[ 5.52  7.67  6.62  6.15  1.94  2.75 -3.69 -3.19 -0.44 -4.86 -3.50 -7.55
 -6.86  0.69 -5.87  6.95  3.09 -6.66 -3.13  3.48 -1.15 -5.82  5.31  1.86
  1.09  0.42  0.84 -5.03  4.12  2.53  3.16  7.69 -4.13] = J
[-2.17  4.12 -5.61  6.18  3.49  7.57  6.85  7.99  7.32  7.84 -5.33 -1.33
 -0.55 -7.68  7.01  0.69 -1.37 -1.01  2.19 -2.17 -1.98  5.57 -4.02  5.06
 -5.67 -3.02  1.33 -2.54  7.66 -7.70 -4.68 -5.90  6.26] = U
[ 3.50 -0.04 -6.42  6.60  1.65 -7.25  7.81  5.79 -7.01  5.69  6.21  0.68
  6.72  3.32 -6.44 -6.34 -2.57 -4.41 -3.69  3.30 -3.06  6.02 -3.20  3.54
  5.32  2.71 -5.85 -0.37  1.47 -4.86  6.78 -1.16  5.45] = F
[-6.67 -7.53  7.94  5.39  5.32  4.09  2.95 -2.30  6.79  2.57  0.07 -7.60
  1.59 -3.20  1.54  1.82  4.31  5.26  6.42  1.62  2.54  0.62 -2.07  2.18
 -2.05  5.46  7.90  0.52 -0.26  3.16 -0.71  6.86 -2.26] = R
[ 4.89  1.16  5.62  3.43  2.30 -2.33  5.08  2.46 -6.16 -5.38  0.21  1.94
 -4.62 -8.05 -5.96  5.52  5.70  4.21  1.47  0.73  6.03 -7.85  2.91  0.33
  3.91 -3.07  6.58  7.69 -2.49 -0.17  5.88 -3.65  4.49] = Q
[-4.01 -0.05  5.28 -3.61 -5.60 -3.55 -1.54 -6.05 -7.72  1.20 -2.09  6.18
  5.09 -5.86 -2.77 -4.69  2.14  2.99 -5.77 -6.47  6.27  4.33  1.24 -2.21
  5.05 -6.76 -1.78 -2.83 -5.08 -7.17 -3.53 -3.86  3.27] = T
[ 2.80 -0.72 -0.93 -0.56 -5.73 -5.09  2.49 -3.81 -6.72  5.88 -5.03  5.31
  5.91 -7.50 -7.02  4.10  4.91  3.23  2.51  1.39 -0.81 -3.39  7.10  3.19
  0.06  4.61  1.17  0.14 -1.75  5.71  2.42 -3.85 -3.58] = H
[-5.98 -7.69 -3.64  6.21  6.54 -5.41 -2.92  7.38  5.90  7.51  0.69  6.58
 -4.42  3.04 -4.78 -4.16 -1.35 -0.49 -6.35 -3.86  4.70 -2.70 -0.98 -4.33
 -1.59 -6.16  2.37 -6.95 -5.05 -5.55  1.57 -4.02 -4.86] = V
places H: [-0.56] -> 4
shift -1: [0.52] -> [0.51]
back: [-3.39 -0.81  1.39  2.51  3.23] -> H
back: [-6.95  2.37 -6.16 -1.59 -4.33 -0.98 -2.70  4.70 -3.86] -> V
shift +1: [-0.81 -3.39] -> [-0.80 -3.38]

[ 0.35 -0.32 -0.21 -0.39  0.29 -0.31 -0.60  2.67 -1.59  3.41 -0.23 -0.69
 -0.09  3.28 -3.01  1.37 -1.18  1.46  0.65 -2.49 -0.31  3.26 -0.05  0.48
  4.84 -0.38 -1.14 -3.54  0.71  0.20  0.19  2.42] = rede
[ 7.77  0.67 -0.53  1.04 -0.87  0.56  0.54  1.59 -2.43  2.38  3.02 -0.35
 -0.12 -2.33 -2.18  0.04 -1.77 -0.88 -0.37  1.49  1.08 -2.78  0.83  0.22
 -3.82  0.39  0.35 -2.99 -0.82 -0.43  0.65 -2.80] = Lis
[-2.68 -0.94  0.77  0.52 -0.03 -0.96 -0.90 -1.32  2.80 -2.69 -1.19  0.13
  0.05 -2.72  2.24  0.11 -0.38  0.22 -0.27 -4.04  1.62  6.31  0.15  0.34
  6.10  0.42 -0.20  3.26  0.47  0.22 -0.19 -2.33] = Fozi
[-2.94 -0.52 -1.26 -0.72  0.82 -0.66  0.61 -3.14  2.09 -4.72 -0.80  0.03
  0.02  0.86  1.03 -0.59  1.55 -0.62  0.17 -6.12  2.46  3.74 -0.09 -0.18
  1.31  0.53  0.56  4.08  0.94  0.74 -0.19 -0.31] = baniv
[-2.68 -0.94  0.77  0.52 -0.03 -0.96 -0.90 -1.32  2.80 -2.69 -1.19  0.13
  0.40 -2.72  2.24  0.11 -1.45  0.22 -0.27 -4.04  1.62  6.31  0.21  0.34
  6.10  0.42 -0.20  3.26  0.47  0.52 -0.19 -2.33] = dagif
common rede dagif:  -> [3.26]
common dagif rede:  -> [3.26]

[-2.77  4.79 -0.56 -2.10  3.00  5.18] -> podi
[ 7.36 -2.78  4.79 -0.87  7.36 -2.78] -> fovug
[ 7.36 -2.77  4.79 -4.06  1.80 -1.92] -> Dibu
[ 1.30  4.34  0.26 -2.77 -0.03  3.48] -> pas
[ 1.12 -2.78  4.79 -4.06  1.80 -1.92] -> rol
has: [ 7.36 -2.77  4.79 -4.06  1.80] -> yes
asked: [ 7.36 -2.77  4.79 -4.06  1.80 -1.92] -> Dibu
asked: [ 7.36 -2.78  4.79 -0.87  7.36 -2.78] -> fovug
shift +1: [-2.78  4.79] -> [-2.77  4.80]
common podi rol:  -> [4.79]
places fovug: [-2.78] -> 2 6

[ 1.96 -0.62  0.39  1.51 -2.33 -0.64 -0.49 -2.79 -1.55 -2.51 -3.67 -2.28
  1.10 -1.71 -0.79 -6.14 -5.71 -0.84 -0.83  0.41 -0.87  0.98 -5.43  0.95
  2.96  2.36  4.19 -0.18 -0.70  0.01 -2.15  8.08  0.61 -4.77  2.61  2.81
 -0.33 -1.63  2.91 -0.31  0.31 -0.35  2.82  1.05  2.57  2.33 -5.22  4.10
  0.77 -2.79  1.40 -0.52]  libug
[-1.45  2.72  2.23  0.74 -3.98 -2.05 -0.25 -3.45 -0.88  2.34  3.90  0.16
 -2.35 -0.23  1.91 -3.13  0.00 -4.47  3.17 -0.94 -0.76  7.55 -3.05  0.76
  0.43  4.26 -3.14  1.33 -3.82 -3.23 -2.24  3.64  1.31 -2.43 -3.39  2.33
  1.10  0.33 -1.96  4.49  2.36 -2.43 -3.20  2.47  4.00 -0.88 -0.75  2.56
  2.25  1.00  2.36  2.52]  mazu
[-0.15  2.26  2.36 -2.23 -2.46 -1.75  1.29  0.95  3.52 -2.54  2.80 -1.10
 -5.01  3.85  5.04 -3.17  0.10 -4.45  6.40 -2.00 -1.33  5.89  3.70  3.38
 -1.48  3.36  1.83 -0.86 -1.93 -1.46  1.62 -4.00 -0.48 -0.68 -1.12 -1.06
 -1.60  1.37  2.30  1.03  0.85 -0.73 -4.20  0.31  2.91  0.65 -0.03  0.69
  0.05  6.67  0.51  1.64]  tiv
[-1.46 -0.13 -1.03  2.88  0.91  0.41 -1.42 -3.52 -4.37  5.36  1.04  2.05
  3.10 -4.25 -3.63  2.33  1.00  1.11 -3.61  1.16  1.01  0.05 -5.83 -3.08
  0.97 -0.59 -5.73  2.17 -1.07 -1.01 -3.38  6.21  1.34 -0.03 -2.44  2.72
  2.41 -0.92 -5.14  2.53  1.00 -1.44  1.24  1.42  0.20 -2.26 -0.09  0.37
  2.01 -5.80  1.29  0.41]  fuz
[-1.81  0.25 -0.66  2.91 -0.53  0.21 -1.74 -3.70 -4.23  5.84  1.96  2.19
  2.81 -3.97 -3.04  2.58  1.83  0.83 -3.26  1.12  1.03  0.55 -5.30 -3.31
  0.40 -0.07 -6.40  2.58 -1.81 -1.63 -3.15  5.31  1.46  0.17 -3.35  2.58
  2.47 -0.60 -5.48  3.08  1.28 -1.68  0.77  1.48  0.07 -2.86  0.74  0.21
  1.73 -5.24  1.25  0.80]  sedo
[-0.98 -1.64 -1.86 -0.34  4.03  2.04 -0.44  2.95  0.05  2.07 -0.04  2.12
  2.24 -0.15 -2.17  6.93  3.79  4.26 -3.16  0.83  1.57 -5.89  3.71 -2.39
 -1.86 -4.59 -2.73  0.08  2.64  1.62  1.62 -5.52 -0.62  4.54 -0.35 -2.61
  0.60  0.49 -2.44 -1.79 -1.61  1.45  1.01 -2.10 -4.52 -1.61  4.18 -3.97
 -1.45 -0.83 -2.12 -0.91]  Fibe
[ 1.27 -0.91 -0.31  2.19 -1.54 -0.34 -1.00 -3.21 -2.63 -0.81 -3.47 -1.61
  2.37 -2.92 -2.20 -4.37 -4.85 -0.01 -2.93  0.87 -0.54 -0.46 -6.88 -0.23
  3.21  1.15  2.30  0.45 -0.41  0.01 -2.76  9.22  0.94 -3.98  2.01  3.20
  0.60 -1.96  1.05  0.18  0.50 -0.24  3.44  1.25  1.61  1.29 -4.76  3.57
  1.49 -4.97  1.23 -0.78]  Moz
[-1.82  2.96  2.15 -0.07 -3.08 -2.01 -0.01 -1.79  0.42  2.79  5.85  0.93
 -3.38  1.48  2.90 -0.89  2.10 -4.52  4.22 -1.32 -0.43  7.42  0.41  1.03
 -1.41  3.50 -4.10  1.47 -3.71 -5.73 -0.95 -1.01  0.59 -0.49 -4.34  0.84
  0.56  1.11 -2.27  4.10  1.93 -2.08 -4.33  2.18  3.04 -1.54  1.30  0.71
  1.69  3.54  1.59  2.49]  Tokul
[ 0.85 -3.11 -2.51  1.57  3.00  2.16 -0.96  0.71 -2.29 -0.23 -4.66  0.44
  1.81 -2.53 -4.34  2.17 -1.37  4.96 -5.55  1.74  0.88 -7.54 -2.24 -2.03
  1.40 -3.84  1.32 -0.39  3.05  2.56 -0.47  3.19 -0.09  0.47  3.12  0.14
  0.63 -1.64  0.14 -2.63 -1.63  1.68  4.84 -1.60 -3.10  0.38 -0.62 -1.01
 -0.95 -5.36 -1.07 -2.44]  Mebom
[ 2.37 -2.95 -2.20 -4.37 -4.85 -0.01  0.31  3.79  1.69  0.77  0.89  1.81
  0.44  1.67 -0.19  5.79  4.25  2.73 -0.23  0.13  0.91 -4.10  6.12 -0.72
 -2.63 -3.63 -1.61 -0.44  2.02  1.36  2.54 -8.20 -1.05  4.54 -0.24 -3.50
 -0.40  1.20 -1.10 -1.87 -1.42  1.48 -0.48 -1.99 -3.74 -0.96  4.70 -4.15
 -1.59  2.07 -2.09 -0.57]  Lisaf
[ 2.70 -2.54 -0.57 -1.20  1.35  0.65  0.87  2.20  1.91 -6.06 -5.48 -2.87
  0.54  1.20  0.05 -2.98 -4.07  2.16 -0.90  0.17 -0.61 -4.15  1.40  1.79
  1.56 -1.20  7.87 -2.24  2.85  2.56  1.95  0.25 -0.96 -1.39  5.19 -1.07
 -1.80 -0.99  5.89 -4.43 -1.44  2.28  3.15 -1.96 -0.93  3.30 -3.12  0.58
 -1.98  0.27 -1.48 -2.24]  nuzo
[-1.46 -0.13 -1.03  2.88 -0.21  0.41 -1.42 -3.52 -4.37  5.36  1.04  2.05
  3.10 -4.25 -3.63  2.33  1.00  1.11 -3.61  1.16  1.01  0.05 -5.83 -3.08
  0.97 -0.59 -5.73  2.17 -1.07 -1.01 -3.38  6.21  1.34 -0.03 -2.44  2.72
  2.41 -0.92 -5.14  2.53  1.00 -1.44  1.24  1.42  0.20 -2.26 -0.09  0.37
  2.01 -5.80  1.29  0.41]  Tegag
asked: [ 2.37 -2.95 -2.20 -4.37 -4.85 -0.01  0.31  3.79  1.69  0.77  0.89  1.81
  0.44  1.67 -0.19  5.79  4.25  2.73 -0.23  0.13  0.91 -4.10  6.12 -0.72
 -2.63 -3.63 -1.61 -0.44  2.02  1.36  2.54 -8.20 -1.05  4.54 -0.24 -3.50
 -0.40  1.20 -1.10 -1.87 -1.42  1.48 -0.48 -1.99 -3.74 -0.96  4.70 -4.15
 -1.59  2.07 -2.09 -0.57] -> Lisaf
back: [ 1.95  2.56  2.85 -2.24  7.87] -> nuzo
has: [ 0.85 -3.11 -2.51  1.57] -> yes
has: [-2.43 -3.39  2.33  1.10] -> yes
back: [-0.01 -4.85 -4.37 -2.20 -2.92  2.37] -> Moz
asked: [-1.45  2.72  2.23  0.74 -3.98 -2.05 -0.25 -3.45 -0.88  2.34  3.90  0.16
 -2.35 -0.23  1.91 -3.13  0.00 -4.47  3.17 -0.94 -0.76  7.55 -3.05  0.76
  0.43  4.26 -3.14  1.33 -3.82 -3.23 -2.24  3.64  1.31 -2.43 -3.39  2.33
  1.10  0.33 -1.96  4.49  2.36 -2.43 -3.20  2.47  4.00 -0.88 -0.75  2.56
  2.25  1.00  2.36  2.52] -> mazu

[ 6.46 -1.29  4.65  4.85 -0.92 -2.59 -6.20  4.92 -1.14 -2.87  1.40  5.07] : X
[ 6.46 -1.29  4.65  4.85 -0.92  5.61 -6.20  4.92 -1.14 -2.87  1.40  3.43] : K
[ 6.46 -1.29  4.65  7.16 -0.92  5.61 -6.20  4.92 -1.14 -2.87  1.40  5.07] : P
[ 7.17 -6.16 -6.16 -4.17 -2.05  4.01  0.35 -6.16 -4.67  5.21 -4.63  7.17] : E
places E: [7.17] -> 1 12
asked: [ 6.46 -1.29  4.65  4.85 -0.92 -2.59 -6.20  4.92 -1.14 -2.87  1.40  5.07] -> X
has: [-2.87  1.40] -> yes
has: [-4.17 -2.05  4.01] -> yes

[ 4.62  3.83  5.24 -6.51  0.53 -6.30  6.08  6.92 -3.90  2.73 -7.20 -4.40
  4.41  1.35 -5.26  4.78  2.46  4.42 -3.09  3.56  6.11 -6.02 -3.07] -> Zag
[ 6.06  4.35  4.23  1.66  7.13 -2.39  3.57  6.71  3.66 -0.80  4.52 -5.46
 -1.24  6.08 -0.55 -0.85  4.58  7.15 -3.19  6.27  6.85  1.50 -5.47] -> sabot
[-2.55  1.00  4.93 -3.77 -6.46  0.73 -3.18  5.58  1.35 -1.60 -4.95 -1.67
 -3.23  2.17 -2.30  1.36 -7.05 -3.56  1.93  2.54 -0.52 -3.66  6.27] -> dopu
[-6.98  2.67 -0.23 -1.27 -1.05 -2.29  7.41  4.53  5.06  1.61 -6.47  1.85
  2.94  1.34  7.33  4.63  6.48 -1.19  4.16 -5.61 -3.96  3.38  2.11] -> luzag
[-0.17 -1.27 -7.43  5.28 -3.76  4.61  3.03 -3.42  0.32  1.35 -6.71 -4.40
  1.44 -6.97 -4.01  4.59 -5.44  4.56  2.77 -6.56 -0.02 -2.24  3.05] -> kuzi
[-2.87  4.69 -4.95  4.51  6.32 -5.32 -2.26 -5.32  5.08 -2.26  6.14 -0.10
  4.51 -5.82 -1.92  4.51  0.57 -2.80  4.73 -6.32 -4.84 -1.19 -0.73] -> Fosor
[ 1.57  1.40  4.96  3.41  3.44  3.57 -6.01 -6.02  5.40  7.30 -3.47  0.90
  5.76 -4.75  4.52  2.25  3.59 -1.77  2.54 -1.51  4.27 -7.02  3.58] -> nuzu
[-1.11  1.77  6.66 -2.84 -0.08 -3.31 -4.52 -6.65  0.70  0.04  3.13 -5.68
 -1.67  5.01 -2.46 -3.76 -1.90  2.32 -4.45 -6.08 -0.35  0.52 -2.70] -> Kip
places Fosor: [4.51] -> 4 13 16
asked: [-6.98  2.67 -0.23 -1.27 -1.05 -2.29  7.41  4.53  5.06  1.61 -6.47  1.85
  2.94  1.34  7.33  4.63  6.48 -1.19  4.16 -5.61 -3.96  3.38  2.11] -> luzag
common kuzi Kip:  -> [-3.76]
back: [3.59 2.25] -> nuzu
has: [-3.32 -4.52] -> no
shift -1: [-1.24  6.08] -> [-1.25  6.07]

[-3.15 -0.34 -3.77 -1.78  3.36  0.13 -0.50  0.54 -2.83 -0.52 -5.55 -0.65
  1.92  2.04  3.18] : miv
[-0.93  1.79  1.44  0.37 -0.05 -3.16 -2.72 -0.55  2.22  0.57  1.08  0.63
 -1.11 -0.82  2.60] : duz
[ 0.23  3.33  3.13  0.12 -0.05 -0.03  0.45 -2.25  4.94  0.00 -1.54  1.06
  3.44  0.95 -0.57] : Mev
[-1.11  1.60 -0.40 -0.40 -0.28  1.82  1.94 -2.52 -1.11  1.76  0.68  0.91
  3.21 -0.40 -3.90] : dapi
[ 0.96 -0.14  0.87 -1.76 -3.22 -2.48  2.17  2.07  1.13 -2.25 -1.95 -0.64
  0.38  0.13  1.70] : filu
[ 1.26  0.25 -1.88  1.33  1.87  3.36  0.03  0.58 -3.29  0.20 -1.47  0.63
 -1.19 -0.08 -1.88] : Vabu
[-3.13 -4.50  3.36  0.54 -0.65  1.92 -0.50 -2.83  0.13 -3.77 -0.52 -5.55
 -1.78 -5.01 -1.79] : lonu
[ 0.08  0.09 -2.94 -1.03  6.68  5.30 -0.41  3.20 -1.96  0.63 -4.14  0.00
 -3.20  0.18  0.44] : Gisep
shift -1: [ 1.13 -2.25] -> [ 1.12 -2.26]
back: [-1.11 -2.52  1.94  1.82 -0.28 -0.40 -0.40  1.60] -> dapi
shift +1: [1.44 0.37] -> [1.45 0.38]
back: [-1.78 -5.55 -0.52 -3.77  0.13 -2.83 -0.50  1.92 -0.65  0.54  3.36] -> lonu
back: [ 2.17 -2.48 -3.22 -1.76  0.87 -0.14] -> filu
places dapi: [-0.40] -> 3 4 14
common Mev Gisep:  -> [0.00]

